Here is a tiny trained network, its code and every weight. The questions are about switching its units off for an input and a target symbol, where a switched-off unit gives its printed mean instead of its output.

import numpy as np


def w(rows, s, z=0):
    codes = np.array(rows[::2]) - 128.0
    scale = np.full(codes.shape[1], s)
    scale[-1] = z or s
    return codes * scale


def f(y):
    return y / 2 * (1 + np.tanh(0.7978845608 * (y + 0.044715 * y**3)))


def softmax(a):
    e = np.exp(a - a.max(-1, keepdims=True))
    return e / e.sum(-1, keepdims=True)


def log_softmax(a):
    a = a - a.max(-1, keepdims=True)
    return a - np.log(np.exp(a).sum(-1, keepdims=True))


def net(x, mask):
    ids = ['βδεημπτ'.index(c) for c in x.split()]
    T = len(ids)
    res = E[ids] + P[:T]
    r = res
    for j in range(3):
        rows = slice(2 * j, 2 * j + 2)
        q, k, v = (r @ M[0][rows].T for M in (Q, K, V))
        z = softmax(np.where(np.tri(T) > 0, q @ k.T / 2**0.5, -1e9)) @ v
        o = O[0][rows]
        res = res + np.where(mask[j], z, o[:, -1]) @ o[:, :-1]
    y = f(res @ A[0][:, :-1].T + A[0][:, -1])
    res = res + np.where(mask[3:15], y, B[0][:, -1]) @ B[0][:, :-1]
    return log_softmax(res[-1] @ U[:, :-1].T + U[:, -1])


Q, K, V, O, A, B = {}, {}, {}, {}, {}, {}
E = w([
[137,167,52,103],'β',
[202,95,200,232],'δ',
[40,97,63,220],'ε',
[245,246,47,206],'η',
[146,65,133,60],'μ',
[224,43,134,112],'π',
[132,96,153,253],'τ',
],0.013)
P = w([
[91,208,193,114],'0',
[196,151,118,255],'1',
[150,75,151,78],'2',
[165,102,71,243],'3',
[155,77,151,76],'4',
[159,108,62,253],'5',
],0.0099)
Q[0] = w([
[51,161,182,56],'H1',
[220,174,30,99],'H1',
[154,145,172,17],'H2',
[111,65,127,179],'H2',
[51,123,179,170],'H3',
[68,162,250,73],'H3',
],0.018)
K[0] = w([
[193,62,47,141],'H1',
[153,251,119,61],'H1',
[182,52,44,113],'H2',
[64,84,193,122],'H2',
[168,98,147,211],'H3',
[168,34,61,155],'H3',
],0.018)
V[0] = w([
[78,56,238,213],'H1',
[132,213,217,60],'H1',
[186,61,153,135],'H2',
[17,97,246,125],'H2',
[190,154,169,219],'H3',
[53,185,107,106],'H3',
],0.014)
O[0] = w([
[247,212,219,64,197],'H1',
[5,110,236,211,233],'H1',
[158,20,138,178,148],'H2',
[161,255,229,58,165],'H2',
[217,124,39,146,254],'H3',
[36,235,94,154,171],'H3',
],0.0087,0.0035)
A[0] = w([
[131,78,68,66,25],'N1',
[30,178,84,95,44],'N2',
[141,67,93,17,143],'N3',
[54,64,112,1,162],'N4',
[98,143,79,145,200],'N5',
[87,25,167,24,72],'N6',
[86,207,194,125,13],'N7',
[149,199,87,168,215],'N8',
[92,172,88,19,180],'N9',
[193,133,159,132,119],'N10',
[73,70,122,130,192],'N11',
[194,91,122,146,6],'N12',
],0.0093,0.0019)
B[0] = w([
[120,120,201,139,191],'N1',
[218,130,151,156,186],'N2',
[34,119,123,10,193],'N3',
[164,253,173,130,166],'N4',
[115,226,144,128,195],'N5',
[141,71,103,221,191],'N6',
[125,59,93,84,251],'N7',
[90,59,164,48,227],'N8',
[78,95,91,186,183],'N9',
[120,136,100,190,229],'N10',
[160,195,118,77,229],'N11',
[105,163,140,188,214],'N12',
],0.012)
U = w([
[85,221,199,156,37],'β',
[169,161,178,170,16],'δ',
[157,128,98,95,255],'ε',
[105,156,91,179,116],'η',
[53,148,254,158,195],'μ',
[150,85,116,193,43],'π',
[196,162,156,120,128],'τ',
],0.0066,0.003)

Each question gives the input, a string of symbols that net reads in full, and the target symbol t.
The units are the heads (2 rows each of Q, K, V and O) and the neurons (one row each of A and B). Each row of codes is followed by its name. A weight is (code - 128) times the scale printed after its matrix; where a second scale follows, it is the last column's (O, A, B and U).
mask holds one flag per unit, heads first, then neurons. A switched-off unit (its flag False) gives its mean, the last column of its rows in O or B, instead of its output. The means were averaged over made-up inputs and are rounded, as every weight is.
A unit's drop is (log p(t) with every unit on - log p(t) with that unit switched off) / (log p(t) with every unit on - log p(t) with every unit switched off).
The circuit of an input: a set's keep is (log p(t) with only the set's units on - log p(t) with every unit switched off) / (log p(t) with every unit on - log p(t) with every unit switched off). Starting from the 12 units with the biggest drops (on a tie, the unit counted first), units are removed one at a time, each time the one whose removal leaves the highest keep (on an exact tie, the one counted first), for as long as the keep stays at least 0.8.
units of the circuit, in order: the units of the circuit, biggest drop first
most important unit: the unit with the biggest drop
top k neurons: the k neurons with the biggest drops, biggest first
heads that matter: for each layer, one digit per head in row order, 1 if its drop is at least 0.15 and else 0, layers parted by /
input η μ π μ ε π, target η: units of the circuit, in order : [H1; H3; N5]
input β β η μ μ η, target β: heads that matter : 101
input τ τ μ τ, target τ: heads that matter : 110
input π π π η, target π: heads that matter : 011
input δ ε τ ε, target δ: units of the circuit, in order : [H1; H3; N7]
input η μ δ δ, target η: heads that matter : 101
input μ η μ ε ε, target ε: heads that matter : 100
input μ π μ τ, target μ: units of the circuit, in order : [H1]
input δ η β, target β: top 4 neurons : [N4; N1; N5; N11]
input ε μ μ μ μ μ, target ε: top 3 neurons : [N7; N12; N8]
input ε μ μ μ, target ε: heads that matter : 110
input η η μ δ, target η: heads that matter : 110
input η μ ε μ, target η: heads that matter : 101
input τ μ π μ ε δ, target τ: heads that matter : 110
input π η τ η δ δ, target π: top 2 neurons : [N11; N5]
input ε τ π, target π: heads that matter : 010
input π μ μ μ, target π: units of the circuit, in order : [H3; H2; N6]
input ε π η δ, target ε: most important unit : H2
input τ μ β, target β: units of the circuit, in order : [N4; H1; N7; H3]
input μ μ μ η, target μ: most important unit : H1
